Look-ups in named tables: a row name and a column name give one cell, copied from the table.

sutotar
cols = mip, butu, toze, bitus, banamab, zasota, bimar, mab, taf
fonefo: [59, 156, 153, 171, 160, 166, 140, 109, 101]
vegezek: [190, 144, 112, 165, 118, 102, 138, 76, 168]
gaz: [151, 124, 137, 120, 126, 136, 104, 122, 105]
dov: [126, 70, 130, 129, 139, 167, 189, 219, 193]

fonefo, banamab -> 160
vegezek, butu -> 144
fonefo, bitus -> 171
fonefo, taf -> 101
gaz, bitus -> 120
dov, zasota -> 167

Table vikesa
,matepif,vobame
kopu,54.478,74.381
lezo,67.404,24.445
zod,37.416,89.096
rin,74.392,37.440
furulat,60.685,49.373
fiboza,72.867,25.035
sugi,69.395,37.347
mugatok,36.329,63.278

sugi, vobame -> 37.347
sugi, matepif -> 69.395
furulat, vobame -> 49.373
fiboza, vobame -> 25.035
mugatok, vobame -> 63.278
lezo, vobame -> 24.445
zod, vobame -> 89.096
furulat, matepif -> 60.685
rin, vobame -> 37.440
zod, matepif -> 37.416
kopu, matepif -> 54.478

dalip
columns: lubulo, revon, kedise, vofavo, nom, kogakoz, nulako, gama, zaze, tolal
pabele: [638, -7595, 1156, -2038, -1056, 1252, -748, -446, -1680, -5766]
natup: [-310, -5542, -4081, -6792, -4161, -2953, -5011, 6226, 827, -1724]
vop: [-3616, -710, -1618, -2297, -3079, -465, -5595, 2087, 521, 776]
rumikag: [9141, -3276, -1841, -4975, -1022, -1170, -627, -4443, 3000, 2931]
puseku: [-7497, 1393, -431, 3070, -1922, -19, 2425, -1734, -5616, -966]

puseku, kogakoz -> -19
vop, kedise -> -1618
puseku, kedise -> -431
pabele, nom -> -1056
natup, zaze -> 827
puseku, nulako -> 2425
vop, kogakoz -> -465
pabele, gama -> -446
vop, nulako -> -5595
puseku, zaze -> -5616
puseku, vofavo -> 3070
vop, vofavo -> -2297
vop, nom -> -3079
vop, revon -> -710
natup, lubulo -> -310
natup, gama -> 6226
pabele, kedise -> 1156
puseku, tolal -> -966

pif =
|  | tozizev | zeteg | tatanik | mip | pil | bev | lilum |
|---|---|---|---|---|---|---|---|
| peresov | 175 | 129 | 139 | 192 | 109 | 141 | 119 |
| puzuv | 145 | 155 | 166 | 152 | 73 | 130 | 107 |
| gudizaz | 130 | 180 | 136 | 145 | 183 | 93 | 144 |
| busa | 167 | 148 | 137 | 193 | 118 | 137 | 135 |
| sedug | 167 | 96 | 144 | 173 | 102 | 134 | 113 |
| baf | 113 | 130 | 117 | 152 | 205 | 126 | 62 |
| zuz | 139 | 124 | 163 | 103 | 166 | 133 | 144 |

What is the zeteg of zuz in pif?
124
What is the mip of busa in pif?
193
What is the tatanik of sedug in pif?
144
What is the zeteg of baf in pif?
130
What is the pil of peresov in pif?
109
What is the zeteg of sedug in pif?
96
What is the lilum of zuz in pif?
144
What is the mip of peresov in pif?
192
What is the bev of peresov in pif?
141
What is the tozizev of zuz in pif?
139
What is the zeteg of busa in pif?
148
What is the zeteg of peresov in pif?
129
What is the tatanik of busa in pif?
137
What is the tozizev of baf in pif?
113
What is the bev of gudizaz in pif?
93
What is the pil of sedug in pif?
102
What is the pil of baf in pif?
205
What is the bev of baf in pif?
126
What is the pil of gudizaz in pif?
183
What is the lilum of gudizaz in pif?
144

